m = [[-65.985, -58.086, -121.799, 139.241, -6.400, 103.116, 79.982], [7.634, 26.770, -60.837, 193.222, -95.305, -64.621, 31.453], [19.609, 198.677, -11.749, -49.368, -131.689, 11.705, -117.916], [-33.611, 63.149, -78.615, 164.576, -99.252, -103.196, -19.669], [-80.669, -65.212, -184.457, 174.923, 119.616, -202.136, -97.017], [-2.679, 92.228, -79.952, 67.439, -19.391, 35.451, -40.675], [-79.029, -105.922, -145.933, -14.114, 74.629, -16.873, -119.035], [-29.734, 194.299, 81.561, 73.385, -141.719, -93.642, -87.406], [140.582, -17.659, -22.433, 106.107, -115.661, -56.377, -31.520], [90.909, -134.144, -70.887, -104.638, -4.376, -8.963, -189.046], [110.136, -50.656, -55.165, 77.804, -92.041, -10.409, -51.724], [-34.843, -74.635, -86.449, 203.796, -28.685, 8.482, 46.329], [5.459, -64.549, -133.702, -30.875, 56.113, -77.040, -162.359], [43.559, -61.504, -111.184, 16.920, -22.965, -103.974, -141.591]]
m[0, 0] => -65.985
m[11, 2] => -86.449
m[0, 2] => -121.799
m[7, 0] => -29.734
m[10, 0] => 110.136
m[4, 4] => 119.616
m[8] => [140.582, -17.659, -22.433, 106.107, -115.661, -56.377, -31.520]
m[3, 0] => -33.611
m[11] => [-34.843, -74.635, -86.449, 203.796, -28.685, 8.482, 46.329]
m[8, 1] => -17.659
m[0, 4] => -6.400
m[3, 2] => -78.615
m[:, 0] => [-65.985, 7.634, 19.609, -33.611, -80.669, -2.679, -79.029, -29.734, 140.582, 90.909, 110.136, -34.843, 5.459, 43.559]
m[12, 0] => 5.459
m[10, 6] => -51.724
m[3, 4] => -99.252
m[11, 3] => 203.796
m[7, 3] => 73.385
m[:, 2] => [-121.799, -60.837, -11.749, -78.615, -184.457, -79.952, -145.933, 81.561, -22.433, -70.887, -55.165, -86.449, -133.702, -111.184]
m[5] => [-2.679, 92.228, -79.952, 67.439, -19.391, 35.451, -40.675]
m[1, 4] => -95.305
m[3, 6] => -19.669
m[4, 0] => -80.669
m[6, 3] => -14.114
m[7, 6] => -87.406
m[:, 3] => [139.241, 193.222, -49.368, 164.576, 174.923, 67.439, -14.114, 73.385, 106.107, -104.638, 77.804, 203.796, -30.875, 16.920]
m[10, 5] => -10.409
m[13, 6] => -141.591
m[3, 5] => -103.196
m[12, 4] => 56.113
m[10, 3] => 77.804
m[13, 2] => -111.184
m[9, 2] => -70.887

X = [[-82, 77, 85, -69], [-16, 52, 59, 6], [68, 30, -72, -80], [39, 13, -11, 49]]
Rows and columns are counted from 0.
(0, 0) => -82
(1, 3) => 6
(1, 0) => -16
(2, 0) => 68
(0, 3) => -69
(2, 1) => 30
(0, 1) => 77
(2, 3) => -80
(3, 0) => 39

grid =
[[ 20 -24 -74  43]
 [ 44   9  -3  12]
 [-67  -4 -37  50]
 [ 85 -35 -17  31]
 [-62  64 -60 -52]
 [ 11  54 -67 -58]
 [-65  53  43  40]
 [-74  18  99   1]
 [  5  34  79 -42]]
Indices start at 0.
row 0 col 0 => 20
row 8 col 0 => 5
row 6 col 2 => 43
row 6 col 1 => 53
row 6 col 3 => 40
row 5 col 3 => -58
row 3 col 3 => 31
row 1 col 0 => 44
row 3 col 2 => -17
row 2 col 2 => -37
row 6 col 0 => -65
row 5 col 1 => 54
row 1 col 1 => 9
row 2 col 1 => -4
row 4 col 1 => 64

A =
[[ -35   11 -147 -159  147  369  -51  -36   34  111 -115]
 [ 195  213  -61   10  197  116   59   49  -31   17  159]
 [ 515  754  -59  388  406 -162  496  248 -173 -363  612]
 [ 300   95 -556 -513  624  307 -321 -411 -377   95  161]
 [ 684  584  176  417  286 -263  267  426   46   24  709]
 [ 602  683  141   60   58  -82   84   86 -237 -136  416]
 [ 426  154   64 -376  294   85 -295 -475 -337  211  216]
 [ 179  173  104  374  508  270  402  315  334  245  334]
 [-110  -67  262  151  143  391  211   95  327  297  -70]
 [-191 -219 -317 -108  389  625  -11  128  302  333 -169]]
A[-10, 0]: -35
A[-7]: [300, 95, -556, -513, 624, 307, -321, -411, -377, 95, 161]
A[-9, -7]: 197
A[:, 7]: [-36, 49, 248, -411, 426, 86, -475, 315, 95, 128]
A[-1, -4]: 128
A[8, -8]: 151
A[:, 10]: [-115, 159, 612, 161, 709, 416, 216, 334, -70, -169]
A[3, 4]: 624
A[:, 1]: [11, 213, 754, 95, 584, 683, 154, 173, -67, -219]
A[6]: [426, 154, 64, -376, 294, 85, -295, -475, -337, 211, 216]
A[8]: [-110, -67, 262, 151, 143, 391, 211, 95, 327, 297, -70]
A[-3]: [179, 173, 104, 374, 508, 270, 402, 315, 334, 245, 334]
A[-3, -9]: 104
A[-8]: [515, 754, -59, 388, 406, -162, 496, 248, -173, -363, 612]
A[-9, 10]: 159
A[9, -10]: -219
A[0, 5]: 369
A[:, 8]: [34, -31, -173, -377, 46, -237, -337, 334, 327, 302]
A[-8, 9]: -363
A[4, 9]: 24
A[-1, -2]: 333
A[-3, -10]: 173
A[7, 9]: 245
A[7, 0]: 179
A[1, 5]: 116
A[-7, -4]: -411
A[-5, -2]: -136
A[-10]: [-35, 11, -147, -159, 147, 369, -51, -36, 34, 111, -115]
A[:, 4]: [147, 197, 406, 624, 286, 58, 294, 508, 143, 389]
A[4, -5]: 267
A[1, 8]: -31
A[-9]: [195, 213, -61, 10, 197, 116, 59, 49, -31, 17, 159]
A[0, -10]: 11

W =
[[  8 -23 -11 -31 -24   3   2  24  14   4]
 [ 12 -17  -3 -35 -15   6  -5  14   8   9]
 [-11  -4 -15  41   3 -14  13 -27   8   1]
 [ -4 -24 -19  40 -26 -10  17 -17  10  -2]
 [-11  39  -7   8  76 -16 -12 -46  16  14]
 [  0 -43 -21  32 -56  -5  22   3  11  -5]
 [  8 -26   4 -12 -73  10  23  45  -4   2]
 [-18 -42 -29   2 -47 -11  29  45  13 -17]
 [ -5 -24   3 -17 -45   3  15  38 -16  -4]
 [ 10 -17  -9 -39   6   2 -15   1  11   9]
 [-19   0  -2  13 -31  -7  31  35  -6  -6]]
W[0, 0] -> 8
W[:, 2] -> [-11, -3, -15, -19, -7, -21, 4, -29, 3, -9, -2]
W[5, 8] -> 11
W[4, 7] -> -46
W[9] -> [10, -17, -9, -39, 6, 2, -15, 1, 11, 9]
W[9, 0] -> 10
W[:, 4] -> [-24, -15, 3, -26, 76, -56, -73, -47, -45, 6, -31]
W[1, 9] -> 9
W[10, 1] -> 0
W[8, 9] -> -4
W[6, 7] -> 45
W[5, 0] -> 0
W[7, 1] -> -42
W[6, 0] -> 8
W[3] -> [-4, -24, -19, 40, -26, -10, 17, -17, 10, -2]
W[5, 7] -> 3
W[10, 3] -> 13
W[7, 2] -> -29
W[0, 1] -> -23
W[6, 4] -> -73
W[3, 4] -> -26
W[3, 5] -> -10
W[0] -> [8, -23, -11, -31, -24, 3, 2, 24, 14, 4]
W[9, 4] -> 6
W[3, 7] -> -17
W[:, 3] -> [-31, -35, 41, 40, 8, 32, -12, 2, -17, -39, 13]
W[2] -> [-11, -4, -15, 41, 3, -14, 13, -27, 8, 1]
W[9, 9] -> 9
W[7, 4] -> -47
W[:, 5] -> [3, 6, -14, -10, -16, -5, 10, -11, 3, 2, -7]
W[2, 3] -> 41
W[:, 8] -> [14, 8, 8, 10, 16, 11, -4, 13, -16, 11, -6]
W[1] -> [12, -17, -3, -35, -15, 6, -5, 14, 8, 9]
W[10, 6] -> 31
W[10, 5] -> -7

a = [1 2 6 8]
a[-4]: 1
a[-2]: 6
a[3]: 8

data =
[[-35  33 -44  49 -24   5  49 -14   6  20]
 [-46  44 -52  48 -14 -12  37   2  -4  39]
 [ 56 -99  68   5 -23 -33 -13  54  50 -97]
 [ 63 -96  65  17 -27 -25  -4  56  48 -96]
 [-20  32 -18  19  13 -49   7  54 -44  56]
 [-16   8  -7  -5  26 -81 -11  81 -45  48]
 [ 34 -40  27  54 -71  16  43  22  59 -43]
 [-36  37 -48  61 -35  30  60 -27  18   9]
 [-33  36 -48  69 -47  60  74 -51  42 -13]
 [-32  36 -51  63 -44  57  70 -51  41 -10]
 [-55  64 -47  30  -5 -15  28   6 -26  74]
 [ 30 -54  14  79 -84  -7  60  46  76 -32]
 [-27   3 -44  98 -59   1  84   5  40  11]
 [-52  63 -43  21   5 -19  18  10 -36  70]]
Rows and columns are counted from 0.
(0, 0) => -35
(13, 2) => -43
(2, 5) => -33
(12, 5) => 1
(2, 3) => 5
(12, 3) => 98
(5, 4) => 26
(1, 5) => -12
(11, 9) => -32
(7, 5) => 30
(3, 8) => 48
(10, 5) => -15
(1, 8) => -4
(0, 3) => 49
(5, 9) => 48
(0, 5) => 5
(6, 7) => 22
(10, 8) => -26
(12, 2) => -44
(8, 0) => -33
(8, 8) => 42
(3, 5) => -25
(13, 5) => -19
(3, 1) => -96
(12, 8) => 40
(2, 4) => -23
(12, 9) => 11
(2, 6) => -13
(4, 4) => 13
(7, 4) => -35
(2, 0) => 56
(1, 4) => -14
(5, 7) => 81
(6, 8) => 59
